Below are the code and all the weights of a small trained network. Each question names an input and a class and asks about switching units off, where a switched-off unit gives its printed mean instead of its output.

import numpy as np


def w(rows, s, z=0):
    codes = np.array(rows[::2]) - 128.0
    scale = np.full(codes.shape[1], s)
    scale[-1] = z or s
    return codes * scale


def f(y):
    return y / 2 * (1 + np.tanh(0.7978845608 * (y + 0.044715 * y**3)))


def log_softmax(a):
    a = a - a.max(-1, keepdims=True)
    return a - np.log(np.exp(a).sum(-1, keepdims=True))


def net(x, mask):
    res = np.array(x, float).reshape(1, 4) / 4 @ E
    y = f(res @ A[0][:, :-1].T + A[0][:, -1])
    res = res + np.where(mask, y, B[0][:, -1]) @ B[0][:, :-1]
    return log_softmax(res[-1] @ U[:, :-1].T + U[:, -1])


A, B = {}, {}
E = w([
[163,140,142,91,215,2,255,208,148],'x0',
[70,16,90,193,224,171,148,135,74],'x1',
[69,187,68,222,56,96,190,209,141],'x2',
[142,147,122,144,141,113,128,101,117],'x3',
],0.0097)
A[0] = w([
[72,60,105,184,225,164,150,127,71,59],'N0',
[144,152,139,89,235,59,198,186,156,151],'N1',
[133,167,132,178,143,115,123,134,107,62],'N2',
[64,186,70,217,88,130,175,178,158,95],'N3',
[122,107,151,99,88,169,167,136,103,73],'N4',
[118,140,126,136,175,56,158,207,171,117],'N5',
[97,152,75,162,64,183,36,107,57,148],'N6',
[103,122,118,161,83,254,66,48,164,155],'N7',
[108,153,116,149,141,105,118,115,124,44],'N8',
[70,74,105,193,201,166,173,132,94,38],'N9',
[84,63,127,134,225,113,83,109,68,48],'N10',
[67,121,99,171,33,128,15,90,97,156],'N11',
[49,169,49,253,52,98,176,164,154,103],'N12',
[174,165,193,48,55,100,141,43,172,74],'N13',
[123,139,158,51,198,123,66,87,163,78],'N14',
[181,106,162,86,173,157,90,132,129,107],'N15',
[121,123,101,134,106,144,172,119,154,3],'N16',
[117,106,112,105,102,139,176,93,147,122],'N17',
[234,186,183,103,40,86,104,140,204,49],'N18',
[123,179,103,181,63,133,172,132,136,94],'N19',
[106,116,116,119,86,139,73,121,144,123],'N20',
[130,199,158,77,72,106,102,139,158,53],'N21',
[141,121,84,55,173,54,156,179,140,172],'N22',
[124,125,92,98,148,118,85,150,149,82],'N23',
[128,137,135,96,125,186,159,155,122,101],'N24',
[125,125,174,109,154,86,143,151,91,105],'N25',
[144,116,128,140,101,102,154,84,86,109],'N26',
[183,95,201,26,208,173,109,50,120,94],'N27',
],0.01,0.0037)
B[0] = w([
[92,154,20,127,127,98,51,228,106,208],'N0',
[214,149,141,201,182,79,173,99,227,254],'N1',
[83,132,142,119,139,137,142,111,138,133],'N2',
[104,29,204,43,66,161,161,97,65,219],'N3',
[141,129,133,136,101,96,125,126,127,126],'N4',
[164,190,126,135,146,127,160,104,176,214],'N5',
[196,176,142,173,225,109,165,96,172,227],'N6',
[186,168,127,195,150,87,153,85,190,253],'N7',
[116,142,135,87,111,139,117,129,159,124],'N8',
[79,190,38,161,137,78,69,216,109,192],'N9',
[88,141,88,102,79,132,70,182,85,194],'N10',
[195,182,144,176,193,58,208,108,217,229],'N11',
[69,38,237,29,53,204,108,91,69,242],'N12',
[50,149,70,132,105,130,58,208,75,205],'N13',
[94,33,183,54,110,139,148,118,76,193],'N14',
[112,93,196,60,115,155,168,124,103,183],'N15',
[113,124,148,136,121,161,122,142,119,127],'N16',
[108,151,121,136,164,135,138,104,104,127],'N17',
[66,174,16,131,138,108,59,196,137,212],'N18',
[94,104,162,92,95,192,133,127,61,179],'N19',
[200,172,155,141,162,101,117,132,145,166],'N20',
[67,144,23,169,105,107,60,210,124,180],'N21',
[199,168,172,195,161,90,230,111,206,216],'N22',
[148,145,174,112,124,148,107,179,134,126],'N23',
[111,160,142,144,116,133,132,128,127,126],'N24',
[139,160,148,137,148,138,107,89,192,162],'N25',
[67,163,131,110,111,92,153,114,168,128],'N26',
[75,2,225,40,60,222,188,86,95,250],'N27',
],0.0078,0.015)
U = w([
[200,168,148,178,196,87,165,80,216,217],'0',
[88,95,207,65,120,129,134,94,78,192],'1',
[74,165,2,137,150,91,64,208,112,4],'2',
],0.014,0.0012)

Each question gives the input, the list of numbers given to net, and the class t.
The units are the neurons (one row each of A and B). Each row of codes is followed by its name. A weight is (code - 128) times the scale printed after its matrix; where a second scale follows, it is the last column's (A, B and U).
mask holds one flag per neuron, in row order. A switched-off neuron (its flag False) gives its mean, the last column of its row in B, instead of its output. The means were averaged over made-up inputs and are rounded, as every weight is.
A unit's drop is (log p(t) with every unit on - log p(t) with that unit switched off) / (log p(t) with every unit on - log p(t) with every unit switched off).
The circuit of an input: a set's keep is (log p(t) with only the set's units on - log p(t) with every unit switched off) / (log p(t) with every unit on - log p(t) with every unit switched off). Starting from the 12 units with the biggest drops (on a tie, the unit counted first), units are removed one at a time, each time the one whose removal leaves the highest keep (on an exact tie, the one counted first), for as long as the keep stays at least 0.8.
units of the circuit, in order: the units of the circuit, biggest drop first
most important unit: the unit with the biggest drop
top k neurons: the k neurons with the biggest drops, biggest first
input [-6,6,-5,0], class 0: units of the circuit, in order -> (N7)
input [-7,2,-6,2], class 0: top 2 neurons -> (N7; N11)
input [7,8,6,4], class 2: top 4 neurons -> (N0; N9; N11; N7)
input [-2,7,-6,3], class 2: top 2 neurons -> (N0; N9)
input [-4,1,-4,0], class 0: top 3 neurons -> (N12; N7; N3)
input [5,0,7,-3], class 1: top 2 neurons -> (N12; N3)
input [-7,-8,6,1], class 2: top 2 neurons -> (N18; N21)
input [-7,4,-6,-7], class 0: top 2 neurons -> (N7; N11)
input [-1,8,6,7], class 2: top 3 neurons -> (N9; N0; N27)
input [-3,-6,5,4], class 2: top 3 neurons -> (N18; N27; N21)
input [-1,7,7,4], class 1: top 3 neurons -> (N12; N3; N18)
input [1,-6,6,-7], class 1: top 3 neurons -> (N12; N3; N0)
input [-7,-8,4,-3], class 2: top 2 neurons -> (N18; N21)
input [3,4,5,-4], class 1: most important unit -> N12
input [-5,-7,-4,4], class 2: top 2 neurons -> (N13; N18)
input [7,-5,-8,3], class 1: top 2 neurons -> (N27; N14)
